The symbols move the items like this.
Z300 § Z399
Z300 $ Z405
Z300 ^ Z910
Z300 & Z453
Z976 § Z117
Z976 $ Z878
Z976 ^ Z324
Z976 & Z502
Z15 § Z878
Z15 $ Z304
Z15 ^ Z382
Z15 & Z381
Z302 § Z857
Z302 $ Z61
Z302 ^ Z733
Z302 & Z530
Z836 § Z448
Z836 $ Z246
Z836 ^ Z745
Z836 & Z61
Z768 § Z989
Z768 $ Z448
Z768 ^ Z16
Z768 & Z857
Z230 § Z304
Z230 $ Z976
Z230 ^ Z737
Z230 & Z369
Z745 § Z836
Z745 $ Z530
Z745 ^ Z245
Z745 & Z848
Z853 § Z997
Z853 $ Z383
Z853 ^ Z667
Z853 & Z250
Z352 § Z660
Z352 $ Z838
Z352 ^ Z221
Z352 & Z742
Z324 § Z976
Z324 $ Z15
Z324 ^ Z650
Z324 & Z41
Z371 § Z306
Z371 $ Z166
Z371 ^ Z96
Z371 & Z531
Z298 § Z286
Z298 $ Z796
Z298 ^ Z405
Z298 & Z670
Z304 § Z552
Z304 $ Z117
Z304 ^ Z230
Z304 & Z127
Z357 § Z697
Z357 $ Z253
Z357 ^ Z997
Z357 & Z371
Z146 § Z39
Z146 $ Z855
Z146 ^ Z319
Z146 & Z300
Z406 § Z597
Z406 $ Z646
Z406 ^ Z166
Z406 & Z650
Z986 § Z382
Z986 $ Z737
Z986 ^ Z253
Z986 & Z406
Z306 § Z209
Z306 $ Z406
Z306 ^ Z371
Z306 & Z638
Z453 § Z130
Z453 $ Z39
Z453 ^ Z749
Z453 & Z154
Z660 § Z62
Z660 $ Z112
Z660 ^ Z352
Z660 & Z727
Z178 § Z245
Z178 $ Z625
Z178 ^ Z144
Z178 & Z660
Z997 § Z357
Z997 $ Z559
Z997 ^ Z853
Z997 & Z96
Z209 § Z41
Z209 $ Z597
Z209 ^ Z306
Z209 & Z737
Z552 § Z801
Z552 $ Z749
Z552 ^ Z304
Z552 & Z480
Z381 § Z704
Z381 $ Z127
Z381 ^ Z597
Z381 & Z976
Z62 § Z848
Z62 $ Z94
Z62 ^ Z660
Z62 & Z170
Z753 § Z838
Z753 $ Z811
Z753 ^ Z670
Z753 & Z144
Z796 § Z742
Z796 $ Z144
Z796 ^ Z684
Z796 & Z13
Z248 § Z835
Z248 $ Z485
Z248 ^ Z675
Z248 & Z448
Z848 § Z61
Z848 $ Z675
Z848 ^ Z62
Z848 & Z16
Z383 § Z559
Z383 $ Z788
Z383 ^ Z835
Z383 & Z445
Z852 § Z534
Z852 $ Z910
Z852 ^ Z502
Z852 & Z552
Z117 § Z749
Z117 $ Z319
Z117 ^ Z976
Z117 & Z852
Z697 § Z650
Z697 $ Z986
Z697 ^ Z357
Z697 & Z306
Z534 § Z154
Z534 $ Z300
Z534 ^ Z852
Z534 & Z801
Z130 § Z221
Z130 $ Z670
Z130 ^ Z453
Z130 & Z684
Z909 § Z13
Z909 $ Z221
Z909 ^ Z855
Z909 & Z298
Z597 § Z381
Z597 $ Z369
Z597 ^ Z406
Z597 & Z324
Z112 § Z94
Z112 $ Z733
Z112 ^ Z838
Z112 & Z245
Z41 § Z502
Z41 $ Z381
Z41 ^ Z209
Z41 & Z230
Z646 § Z369
Z646 $ Z41
Z646 ^ Z889
Z646 & Z382
Z675 § Z248
Z675 $ Z857
Z675 ^ Z94
Z675 & Z836
Z369 § Z127
Z369 $ Z502
Z369 ^ Z646
Z369 & Z15
Z166 § Z406
Z166 $ Z889
Z166 ^ Z876
Z166 & Z697
Z670 § Z753
Z670 $ Z13
Z670 ^ Z39
Z670 & Z482
Z857 § Z485
Z857 $ Z667
Z857 ^ Z302
Z857 & Z246
Z448 § Z918
Z448 $ Z664
Z448 ^ Z836
Z448 & Z667
Z910 § Z300
Z910 $ Z150
Z910 ^ Z704
Z910 & Z749
Z531 § Z638
Z531 $ Z697
Z531 ^ Z788
Z531 & Z210
Z559 § Z253
Z559 $ Z531
Z559 ^ Z383
Z559 & Z876
Z13 § Z811
Z13 $ Z352
Z13 ^ Z909
Z13 & Z286
Z144 § Z178
Z144 $ Z751
Z144 ^ Z482
Z144 & Z352
Z96 § Z371
Z96 $ Z876
Z96 ^ Z250
Z96 & Z788
Z737 § Z230
Z737 $ Z324
Z737 ^ Z638
Z737 & Z646
Z154 § Z684
Z154 $ Z399
Z154 ^ Z534
Z154 & Z855
Z485 § Z992
Z485 $ Z853
Z485 ^ Z857
Z485 & Z664
Z16 § Z768
Z16 $ Z836
Z16 ^ Z170
Z16 & Z302
Z878 § Z319
Z878 $ Z552
Z878 ^ Z15
Z878 & Z704
Z876 § Z166
Z876 $ Z210
Z876 ^ Z445
Z876 & Z357
Z245 § Z745
Z245 $ Z906
Z245 ^ Z178
Z245 & Z62
Z992 § Z788
Z992 $ Z997
Z992 ^ Z485
Z992 & Z735
Z480 § Z150
Z480 $ Z534
Z480 ^ Z127
Z480 & Z319
Z742 § Z727
Z742 $ Z178
Z742 ^ Z796
Z742 & Z811
Z751 § Z625
Z751 $ Z727
Z751 ^ Z286
Z751 & Z838
Z918 § Z445
Z918 $ Z735
Z918 ^ Z448
Z918 & Z853
Z835 § Z383
Z835 $ Z992
Z835 ^ Z248
Z835 & Z918
Z884 § Z733
Z884 $ Z62
Z884 ^ Z811
Z884 & Z625
Z221 § Z352
Z221 $ Z753
Z221 ^ Z130
Z221 & Z796
Z250 § Z96
Z250 $ Z445
Z250 ^ Z989
Z250 & Z992
Z530 § Z246
Z530 $ Z768
Z530 ^ Z906
Z530 & Z675
Z727 § Z170
Z727 $ Z245
Z727 ^ Z742
Z727 & Z884
Z286 § Z751
Z286 $ Z742
Z286 ^ Z298
Z286 & Z753
Z246 § Z664
Z246 $ Z989
Z246 ^ Z530
Z246 & Z248
Z399 § Z482
Z399 $ Z298
Z399 ^ Z300
Z399 & Z130
Z61 § Z667
Z61 $ Z248
Z61 ^ Z848
Z61 & Z768
Z733 § Z302
Z733 $ Z848
Z733 ^ Z884
Z733 & Z906
Z811 § Z884
Z811 $ Z660
Z811 ^ Z13
Z811 & Z751
Z855 § Z909
Z855 $ Z130
Z855 ^ Z801
Z855 & Z405
Z502 § Z852
Z502 $ Z704
Z502 ^ Z41
Z502 & Z304
Z906 § Z530
Z906 $ Z16
Z906 ^ Z625
Z906 & Z94
Z405 § Z298
Z405 $ Z684
Z405 ^ Z150
Z405 & Z39
Z482 § Z144
Z482 $ Z286
Z482 ^ Z399
Z482 & Z221
Z638 § Z737
Z638 $ Z650
Z638 ^ Z531
Z638 & Z889
Z150 § Z405
Z150 $ Z154
Z150 ^ Z480
Z150 & Z146
Z684 § Z796
Z684 $ Z482
Z684 ^ Z154
Z684 & Z909
Z170 § Z16
Z170 $ Z745
Z170 ^ Z727
Z170 & Z733
Z445 § Z876
Z445 $ Z802
Z445 ^ Z918
Z445 & Z997
Z989 § Z250
Z989 $ Z918
Z989 ^ Z768
Z989 & Z485
Z39 § Z670
Z39 $ Z909
Z39 ^ Z146
Z39 & Z399
Z127 § Z480
Z127 $ Z852
Z127 ^ Z369
Z127 & Z878
Z889 § Z646
Z889 $ Z209
Z889 ^ Z210
Z889 & Z986
Z650 § Z324
Z650 $ Z382
Z650 ^ Z697
Z650 & Z209
Z210 § Z889
Z210 $ Z306
Z210 ^ Z802
Z210 & Z253
Z749 § Z453
Z749 $ Z146
Z749 ^ Z117
Z749 & Z534
Z94 § Z675
Z94 $ Z302
Z94 ^ Z112
Z94 & Z745
Z253 § Z986
Z253 $ Z638
Z253 ^ Z559
Z253 & Z166
Z801 § Z855
Z801 $ Z453
Z801 ^ Z552
Z801 & Z150
Z625 § Z906
Z625 $ Z170
Z625 ^ Z751
Z625 & Z112
Z802 § Z210
Z802 $ Z371
Z802 ^ Z735
Z802 & Z559
Z664 § Z735
Z664 $ Z250
Z664 ^ Z246
Z664 & Z835
Z704 § Z910
Z704 $ Z480
Z704 ^ Z381
Z704 & Z117
Z788 § Z531
Z788 $ Z357
Z788 ^ Z992
Z788 & Z802
Z382 § Z15
Z382 $ Z230
Z382 ^ Z986
Z382 & Z597
Z735 § Z802
Z735 $ Z96
Z735 ^ Z664
Z735 & Z383
Z319 § Z146
Z319 $ Z801
Z319 ^ Z878
Z319 & Z910
Z838 § Z112
Z838 $ Z884
Z838 ^ Z753
Z838 & Z178
Z667 § Z853
Z667 $ Z835
Z667 ^ Z61
Z667 & Z989

The rows follow the links: the fewer symbols apart two items are, the more alike their rows tend to be.

Named rows; a name shown again gets a slightly different row:
Z117 -> -32    0    1  -95    3   12    8    1   16  -40  -16   26   57  -21  -45   34  -17    8   57   40  -19    6  -49   -9  -80   27  -30    9  -23   26   26  -66   24   10   -3  -41  -30  -11   42  -47   -4  -51   17  -51  -13  -35   30   42   49   11  -47   16  -52  -22
Z667 ->   5    7  -21   96   33    7   37   -4  -47   68   -9  -17  -82  -10   15   -9   18   -4  -21  -37  -12   19   32    1   66  -20   39  -35    1   -6  -12   49    3   -2  -33   22   35    2  -92   47  -17    8  -56   50   12   24  -18  -15    0  -49   52    6   52   15
Z16 ->  -6  -26   35   13  -33  -29  -58  -28    6    3   30  -23   -1   37   57  -31   11   13  -42  -30  -32  -57   28   20   61  -18   11   12   30  -59  -21   86  -47    4   29   24  -15   31    3    8   30   21  -19   49    9   53  -16  -43  -61   59   20  -50   44   26
Z976 ->  44   13   -3  -17  -19    3  -42   59   13  -43   13    5   55   15  -29   -3  -53  -17   15   49   40   27   -9  -22  -58   28   14   14   -7    0    3  -74   -3  -64   -7    5   -5  -15  104  -25   68   44   70  -49   10  -32    2  -45  -15   22  -38   -2  -30  -10
Z836 ->  -62   -32    33   -31   -10   -12   -32   -70   -16    26    16    -7   -12     1    29   -10    20    32    -5   -28  -101   -67     1     8    43   -11    10   -24     7   -49    -4    94   -26    37     4   -13   -18    37   -54    -4     0   -54   -82    48     3    49     7    -6    -4    34     8   -38    44    19
Z324 ->  41   28  -38   36   35   28   44   59  -27   19  -24   14  -11  -35  -62   17  -31  -22   29   29   48   82  -12  -28  -37   17   26  -21  -32   49   17  -82   41  -41  -49    7   30  -29    5    4   -1    9   22  -40    3  -48    5   -3   41  -70   -5   48  -26  -20
Z531 ->  46   16  -37   90   26   18    8   67  -54   46    0  -15  -41  -18  -33  -18  -46  -17   14    7   27   56   19  -36   11    9   70  -43  -18   -1   -1  -23    8  -74  -68   32   45  -11   -9   26   42   45  -13   -2   24   -9  -12  -65    3  -52   17   15   29    0
Z735 ->  -36   -20    23    -7   -10    -5   -58     0   -53    27    35    -9     9    -6    -4   -22   -32    22    21     2  -102   -44    -3   -29    19    10    62   -47   -15   -63     9    48   -27   -42   -47    -1   -16    25     3    -6    71   -17   -60    24    27    36    16   -79     0    37   -12   -50    52    17
Z801 ->  61   27  -29   17   -2    2   25   45   44  -36  -27   12   13   12   -5   13   -1  -32  -21   12  115   55    7   20  -27    0  -34   51   11   60   -9  -72   18   -1   33   16   19  -35   45    2  -29   50   87  -38  -14  -36  -13   36   -9  -17   -6   40  -49  -16
Z221 ->  23   11  -20   20    3   -9   55  -19   52  -21  -31   -2  -22   11   32   17   54  -21  -43  -21   90   23   10   46   14  -23  -70   52   27   50  -18   -9   17   64   54    1   11  -23  -28   16  -86   18   40    4  -26  -16  -18   82  -10  -26   23   36  -36  -10
Z749 ->  38   27  -36    7   18   17   54   28   30  -23  -42   13   -2   -5  -18   26    5  -20    1   16   90   62  -10    9  -43    4  -37   33   -1   65    5  -75   31   14   15    1   15  -34   18   -2  -58   21   61  -39  -18  -55   -5   60   17  -37   -5   56  -59  -23
Z986 -> -23   -4   13  -53    2   13  -37   27  -31   -3   21   20   44  -24  -51   -4  -64   13   64   42  -76  -11  -26  -43  -52   40   40  -45  -36  -28   26  -29    2  -50  -57  -23  -16   11   51  -35   69  -39  -19  -35   15   -6   32  -56   36   16  -40  -20    1   -2
Z646 -> -11   13  -24  -16   39   37   47   32  -41   17  -24   25   -5  -46  -69   26  -27    2   62   30  -21   60  -34  -40  -56   28   18  -37  -37   39   29  -68   46  -20  -62  -19   10  -17  -18  -11    3  -39  -26  -43    1  -43   28    9   74  -55  -13   40  -22  -22
Z889 ->  -6  -11   14  -48   -7   11  -49   35  -35   -7   27    5   50  -12  -51  -10  -65    9   52   43  -60  -10  -24  -48  -42   33   51  -39  -29  -37   24  -31  -15  -65  -54  -15  -13   10   66  -28   85  -19  -11  -26   18   -4   24  -72   17   19  -44  -27    8    1
Z753 ->  37    5    3   21  -30  -29  -10  -11   58  -45   -1  -12   -1   44   61   -8   34  -17  -63  -29   84  -10   33   42   31  -29  -45   68   45   10  -28   20  -18   32   80   25    2   -3   25   21  -31   64   62   14   -7    8  -32   20  -68   32   24   -7  -10    8
Z727 -> -61  -19   20  -45   -2   -9   28  -81   27   -6   -1   -4  -10    0   33   15   58   25  -15  -37  -45  -53   -6   37   31  -27  -57   22   19   -7   -2   57   -3   82   46  -21  -24   17  -59    1  -67  -54  -38   31  -16   29    3   72   14   13   17   -8    0    4
Z112 -> -29   -3   -9   22   14   -3   50  -56   16   24  -24   -6  -55   -1   42    9   68    5  -31  -45    2  -16   11   37   53  -33  -41   18   20   21  -16   57    6   82   32   -2    1    6  -99   20  -84  -24  -40   41  -14   19  -11   72    4  -25   43   18   12    3
Z530 -> -41  -34   34  -20  -24  -27  -49  -53   -4    4   29  -15    0   20   43  -25   15   27  -16  -25  -72  -78   14   11   44  -14   10   -5   15  -61  -14   89  -43   20   15   -2  -23   33  -16   -1   24  -16  -46   45    9   55   -4  -31  -37   49    7  -56   47   17
Z352 ->  21   -8   21  -14  -43  -37  -38  -22   61  -46   15   -5   24   51   64  -11   31   -9  -62  -21   46  -44   20   42   29  -24  -45   59   43  -13  -27   34  -31   30   78    9  -13    6   44   -3   -6   47   57   12  -11   15  -29    8  -71   57   -2  -28   -2   12
Z96 ->  -50    -8     7   -11    28    20     6    -7   -66    50     3     5   -21   -38   -39     5   -21    20    56     7  -106    -6   -18   -32    -2    11    51   -69   -34   -29    23    21    14   -16   -74   -14    -5    25   -56    -7    22   -65   -89    16    14    15    25   -22    54   -25    -3    -8    36    -2
Z62 ->   4   -1  -12   62   14   -8   44  -34    9   30  -20  -18  -67    4   46   -3   61  -11  -51  -51   34    4   32   41   66  -38  -28   16   30   11  -23   55   -1   47   37   18   20   -4  -83   35  -73   18  -20   49  -15   26  -32   44  -23  -30   48   13   14    4

Each walk starts at a row. The symbols on each line, taken left to right, move it on to the next item.
Answer with the item's row; about right is enough.
---
-22    7  -18  -29   34   34   31   21  -36   18  -15   23    7  -45  -74   27  -36   11   73   32  -45   38  -42  -38  -61   31   22  -46  -43   24   37  -59   34  -29  -71  -28   -1  -10   -9  -18    8  -48  -31  -35    3  -28   28    7   78  -45  -21   29  -19  -16
§ & & ^
 11   20  -34    2   44   36   46   40  -33   24  -22   22   -9  -44  -68   20  -29   -1   56   33    7   65  -27  -30  -54   25   23  -37  -39   46   26  -70   46  -26  -58  -13   16  -26  -14   -3  -10  -30  -11  -36    3  -44   21   10   69  -62   -7   49  -17  -15
^ § $ $ $ ^ &
 56   16  -13    3  -17    6  -31   65    9  -31    3    6   40    9  -33   -6  -58  -20   19   43   60   35   -1  -25  -44   23   23   11   -9   15    6  -78    0  -67  -17   14   13  -23   92  -10   59   50   74  -49   11  -40   -2  -52  -17    8  -32    1  -24   -6
---
-30   -4    9  -60    9   17  -22   20  -37    7   14   18   42  -27  -60    8  -56   20   68   44  -79    0  -34  -42  -58   34   33  -45  -35  -16   30  -39   12  -42  -64  -23  -18    7   35  -36   52  -49  -30  -36   15  -12   38  -36   52    4  -44   -6   -3   -9
^ § & & § &
 62   31  -40   46   17   17   21   76  -13    2  -10    9    5   -4  -46    6  -46  -28   15   34   75   77   -3  -26  -39   14   28   -4  -18   38    7  -83   29  -59  -35   17   32  -34   43    8   29   45   53  -40    8  -41   -5  -21   10  -40   -5   30  -25  -11
§ ^ § $ § $ ^
  4   23  -27  -26   23   18   61   11   20  -22  -42   21   12  -24  -36   35    8  -15   22   21   48   47  -28    3  -59   12  -42   17  -14   71   13  -74   47   26    1  -18    8  -29    4  -15  -53  -16   35  -46  -21  -46   12   77   51  -39  -17   57  -60  -23
---
 23   -2  -21  109   14    1   14   19  -44   57    3  -20  -72    3   16  -27    1  -17  -26  -35    5   20   43   -2   64  -16   56  -34    5  -19  -18   52  -13  -32  -29   38   31    1  -55   44    7   43  -36   53   21   25  -27  -46  -29  -37   47   -4   54   24
^ § § & § & ^
 -44   -22    24   -22    -3     3   -46    -8   -50    31    38    -3     8   -13   -17   -17   -31    24    29     5  -110   -43    -6   -33     6    14    61   -60   -21   -61    15    48   -23   -34   -54    -5   -17    31    -7    -7    67   -31   -70    15    21    32    17   -64    14    19   -10   -42    51    14
^ $ § $ ^ § $
 52   12  -19   71    6   13  -25   67  -43   30   18  -15  -10   -1  -33  -23  -59  -16   12   19   16   40   17  -39   -1   12   82  -39  -13  -16    2  -22    1  -89  -54   34   27  -13   33   19   74   53   10   -3   25   -4   -8  -98  -16  -17    1   -9   29    6
---
-20   13   -6  -68   14   22   41   -2   16  -26  -30   32   28  -32  -45   40   -5    4   47   32   10   32  -47   -7  -71   21  -42    9  -23   52   22  -69   43   21   -3  -36   -7  -10   12  -29  -40  -48   20  -55  -17  -46   28   66   59  -19  -37   41  -58  -22
^ & ^ & ^ & $ §
 -3   -5   16  -85  -28    3  -39   19   18  -50   13   21   80   -3  -35   10  -46    5   40   50   -7   -7  -33  -22  -76   32   -5   11  -16    1   14  -64    1  -31   -2  -22  -23   -3   98  -41   47  -15   47  -58   -3  -25   24  -12    9   42  -58   -5  -37  -17
§ $ § § § &
 38   11  -13   35  -15  -17   18   -5   54  -26  -20  -11  -13   30   47    0   45  -21  -64  -31  105   17   21   42   26  -26  -55   59   37   34  -28    3    3   43   69   20   20  -20   -3   17  -65   54   59   12  -16   -5  -32   56  -41   -6   25   16  -25    0
---
 -12     0   -16    75    35    17    40   -18   -47    70   -11   -18   -81   -20    11    -3    25     6   -15   -44   -29    17    20     1    65   -23    32   -39    -5    -5    -9    50     4    15   -34    15    19     4  -102    44   -36   -13   -72    50    10    31   -11    -4    13   -56    55    12    45    19
& ^ $ ^ $ ^
-20  -32   37   -5  -33  -26  -60  -39   -2    5   37  -21   -2   35   52  -33   15   19  -32  -30  -56  -72   21   14   56  -19    9    3   23  -66  -17   91  -46    8   27   10  -20   35   -9    7   35    9  -30   51    6   57   -9  -33  -46   56   11  -58   49   26
^ $ & $ § $
 36    1  -15  107    7    2  -12   26  -41   57   13  -22  -56    9   17  -33   -9   -7  -32  -27    2   14   41   -9   64  -11   60  -24    8  -28  -16   43  -20  -45  -28   41   30    2  -32   42   30   43  -32   46   23   34  -28  -71  -36  -22   41  -16   59   21
---
 20   17  -30   80   42   33   35   47  -60   62   -8   -6  -57  -34  -42   -6  -28   -5   19   -2   -5   57    7  -36   13    7   63  -50  -29   14   10  -23   28  -50  -74   15   41  -14  -47   24    9    8  -42    8   20  -13   -4  -40   29  -68   26   28   27   -1
§ & ^ $ § § § §
 -26    -2    15  -100    -8     5    -8     2    20   -47    -5    24    68   -12   -44    24   -27     9    51    47   -15    -7   -42   -11   -79    28   -29     9   -23    21    27   -67    14     2    -6   -35   -27     2    59   -47    15   -44    30   -59   -10   -30    36    27    43    24   -53     9   -44   -21
$ § & & & ^ & ^
-30    4   -1  -90   13   21   27   -2   21  -34  -22   26   40  -26  -44   38   -8    4   50   43  -11   14  -48   -9  -74   26  -37    8  -29   39   29  -70   37   23    2  -41  -20  -10   28  -35  -20  -55   15  -52  -18  -41   30   55   57   -4  -40   31  -56  -28
---
 21    1  -13   75   10  -10   30  -20   11   26  -13  -22  -71   17   54   -9   54  -11  -66  -50   44    2   39   38   77  -36  -15   18   27   10  -27   60   -6   42   34   28   25    1  -74   43  -56   36  -14   56   -7   23  -31   30  -33  -25   59    3   26   13
^ $ $ & ^ §
 24   -6   10   74  -18  -28  -18  -14   13    8   12  -28  -35   36   62  -32   27   -8  -67  -43   37  -21   44   34   75  -34    5   23   35  -33  -33   66  -35    6   36   30   13   13  -26   35   -3   56   -2   53   11   40  -41  -32  -64   19   42  -31   38   21
$ $ & § §
  4  -16   21   28  -15   -5  -61   14  -40   29   40  -21    0    9    6  -35  -36    8   -6   -6  -59  -33   23  -20   33    2   66  -37    2  -66   -5   53  -31  -57  -34   24   -1   21   15   11   79   19  -37   33   28   41   -7  -99  -39   30    4  -50   58   22
